Here is a tiny trained network, its code and every weight. The questions are about switching its units off for an input and a class, where a switched-off unit gives its printed mean instead of its output.

import numpy as np


def w(rows, s, z=0):
    codes = np.array(rows[::2]) - 128.0
    scale = np.full(codes.shape[1], s)
    scale[-1] = z or s
    return codes * scale


def norm(h):
    return h / np.sqrt((h * h).mean(-1, keepdims=True) + 1e-5)


def f(y):
    return np.maximum(y, 0)


def log_softmax(a):
    a = a - a.max(-1, keepdims=True)
    return a - np.log(np.exp(a).sum(-1, keepdims=True))


def net(x, mask):
    res = np.array(x, float).reshape(1, 3) / 4 @ E
    u = 0
    for l in range(4):
        y = f(norm(res) @ A[l][:, :-1].T + A[l][:, -1])
        res = res + np.where(mask[u : u + 8], y, B[l][:, -1]) @ B[l][:, :-1]
        u += 8
    return log_softmax(norm(res)[-1] @ U[:, :-1].T + U[:, -1])


A, B = {}, {}
E = w([
[207,228,144,193,171],'x0',
[255,36,130,154,147],'x1',
[84,82,34,186,178],'x2',
],0.0062)
A[0] = w([
[218,198,173,3,7,64],'L0N0',
[41,129,155,74,103,117],'L0N1',
[93,53,39,123,103,135],'L0N2',
[94,63,139,169,118,2],'L0N3',
[153,63,129,144,121,123],'L0N4',
[177,135,174,136,190,121],'L0N5',
[108,205,89,167,146,190],'L0N6',
[144,150,182,173,25,14],'L0N7',
],0.007,0.0033)
B[0] = w([
[54,93,166,157,252,255],'L0N0',
[221,170,102,106,82,205],'L0N1',
[144,148,204,213,37,218],'L0N2',
[96,163,156,120,171,143],'L0N3',
[131,228,126,104,117,187],'L0N4',
[127,170,146,147,72,186],'L0N5',
[168,218,113,130,92,193],'L0N6',
[189,107,195,56,254,151],'L0N7',
],0.0062,0.0053)
A[1] = w([
[149,166,101,157,138,6],'L1N0',
[116,108,10,145,190,4],'L1N1',
[74,49,129,92,85,83],'L1N2',
[98,185,99,120,163,106],'L1N3',
[138,132,135,122,100,5],'L1N4',
[98,118,53,164,131,123],'L1N5',
[98,126,82,218,138,83],'L1N6',
[120,149,164,184,99,132],'L1N7',
],0.012,0.0027)
B[1] = w([
[105,142,243,246,102,182],'L1N0',
[146,123,196,38,177,151],'L1N1',
[111,147,208,253,106,242],'L1N2',
[109,169,82,116,60,211],'L1N3',
[122,169,151,128,137,137],'L1N4',
[95,142,233,1,177,193],'L1N5',
[135,59,234,50,242,222],'L1N6',
[81,143,105,82,201,252],'L1N7',
],0.0054,0.0041)
A[2] = w([
[113,160,72,190,230,150],'L2N0',
[254,51,119,132,118,151],'L2N1',
[132,91,174,178,197,105],'L2N2',
[106,93,104,94,183,15],'L2N3',
[95,202,165,128,173,184],'L2N4',
[151,166,84,201,76,91],'L2N5',
[123,130,124,136,182,3],'L2N6',
[165,98,115,16,121,134],'L2N7',
],0.0093,0.0021)
B[2] = w([
[134,80,142,198,36,169],'L2N0',
[5,229,17,102,150,196],'L2N1',
[132,163,83,67,83,227],'L2N2',
[122,110,125,151,96,136],'L2N3',
[179,28,90,93,129,254],'L2N4',
[113,1,183,62,197,151],'L2N5',
[163,114,160,153,125,141],'L2N6',
[161,113,155,199,148,141],'L2N7',
],0.007,0.0073)
A[3] = w([
[92,202,11,83,74,4],'L3N0',
[86,152,185,96,155,101],'L3N1',
[55,116,129,119,102,220],'L3N2',
[106,139,80,117,140,55],'L3N3',
[83,139,159,169,57,166],'L3N4',
[107,127,171,126,232,103],'L3N5',
[131,165,181,226,93,137],'L3N6',
[158,45,76,117,44,178],'L3N7',
],0.012,0.0029)
B[3] = w([
[8,210,66,123,182,253],'L3N0',
[171,72,93,100,180,242],'L3N1',
[206,184,104,124,141,249],'L3N2',
[130,247,122,147,135,161],'L3N3',
[190,119,91,207,127,219],'L3N4',
[126,64,104,40,81,223],'L3N5',
[190,105,121,254,35,196],'L3N6',
[22,165,188,140,107,190],'L3N7',
],0.0084,0.0057)
U = w([
[186,58,150,19,168,188],'0',
[202,144,140,254,73,189],'1',
[81,250,32,108,175,156],'2',
[32,115,234,122,86,109],'3',
[98,94,132,177,193,2],'4',
],0.016,0.0076)

Each question gives the input, the list of numbers given to net, and the class t.
The units are the neurons (one row each of A and B). Each row of codes is followed by its name. A weight is (code - 128) times the scale printed after its matrix; where a second scale follows, it is the last column's (A, B and U).
mask holds one flag per neuron, layer by layer. A switched-off neuron (its flag False) gives its mean, the last column of its row in B, instead of its output. The means were averaged over made-up inputs and are rounded, as every weight is.
A unit's drop is (log p(t) with every unit on - log p(t) with that unit switched off) / (log p(t) with every unit on - log p(t) with every unit switched off).
The circuit of an input: a set's keep is (log p(t) with only the set's units on - log p(t) with every unit switched off) / (log p(t) with every unit on - log p(t) with every unit switched off). Starting from the 12 units with the biggest drops (on a tie, the unit counted first), units are removed one at a time, each time the one whose removal leaves the highest keep (on an exact tie, the one counted first), for as long as the keep stays at least 0.8.
units of the circuit, in order: the units of the circuit, biggest drop first
unit that matters most: the unit with the biggest drop
k most important neurons: the k neurons with the biggest drops, biggest first
k most important neurons of layer l: the k neurons of layer l with the biggest drops, biggest first
input [-3,-3,1], class 3: 3 most important neurons : (L0N1; L3N7; L2N1)
input [3,-8,-8], class 0: 3 most important neurons : (L2N1; L0N0; L2N2)
input [-6,5,-1], class 1: units of the circuit, in order : (L1N2)
input [-7,-3,6], class 1: 4 most important neurons : (L0N2; L1N2; L0N0; L3N4)
input [-1,-1,-3], class 3: 2 most important neurons of layer 3 : (L3N7; L3N1)
input [-3,3,0], class 3: 2 most important neurons : (L1N7; L0N4)
input [8,-7,-5], class 1: units of the circuit, in order : (L2N1; L3N6)
input [5,1,4], class 1: 4 most important neurons : (L0N6; L0N0; L2N0; L1N0)
input [7,4,7], class 0: 2 most important neurons : (L1N6; L1N1)
input [-3,2,-3], class 3: 2 most important neurons of layer 1 : (L1N6; L1N5)
input [7,8,-3], class 2: 4 most important neurons : (L2N1; L1N2; L0N2; L0N6)
input [-5,-5,7], class 0: 2 most important neurons of layer 1 : (L1N5; L1N6)
input [3,-7,-7], class 0: 4 most important neurons : (L2N1; L0N0; L2N2; L0N7)
input [-8,-3,5], class 1: most important neuron of layer 0 : (L0N2)
input [-5,7,6], class 2: 2 most important neurons of layer 2 : (L2N1; L2N2)
input [1,-3,-1], class 3: 2 most important neurons : (L2N4; L2N1)
input [2,-2,3], class 3: 2 most important neurons : (L2N4; L2N1)
input [2,-3,2], class 3: 2 most important neurons of layer 2 : (L2N4; L2N1)
input [-1,0,2], class 3: 4 most important neurons : (L0N2; L3N7; L2N1; L1N7)
input [-7,0,8], class 0: unit that matters most : L1N6
input [6,-1,6], class 0: 2 most important neurons of layer 0 : (L0N2; L0N1)
input [5,-5,6], class 0: 3 most important neurons : (L1N6; L1N5; L2N1)
input [-4,0,1], class 1: 2 most important neurons of layer 3 : (L3N4; L3N0)
input [3,-1,0], class 3: 2 most important neurons of layer 2 : (L2N4; L2N5)
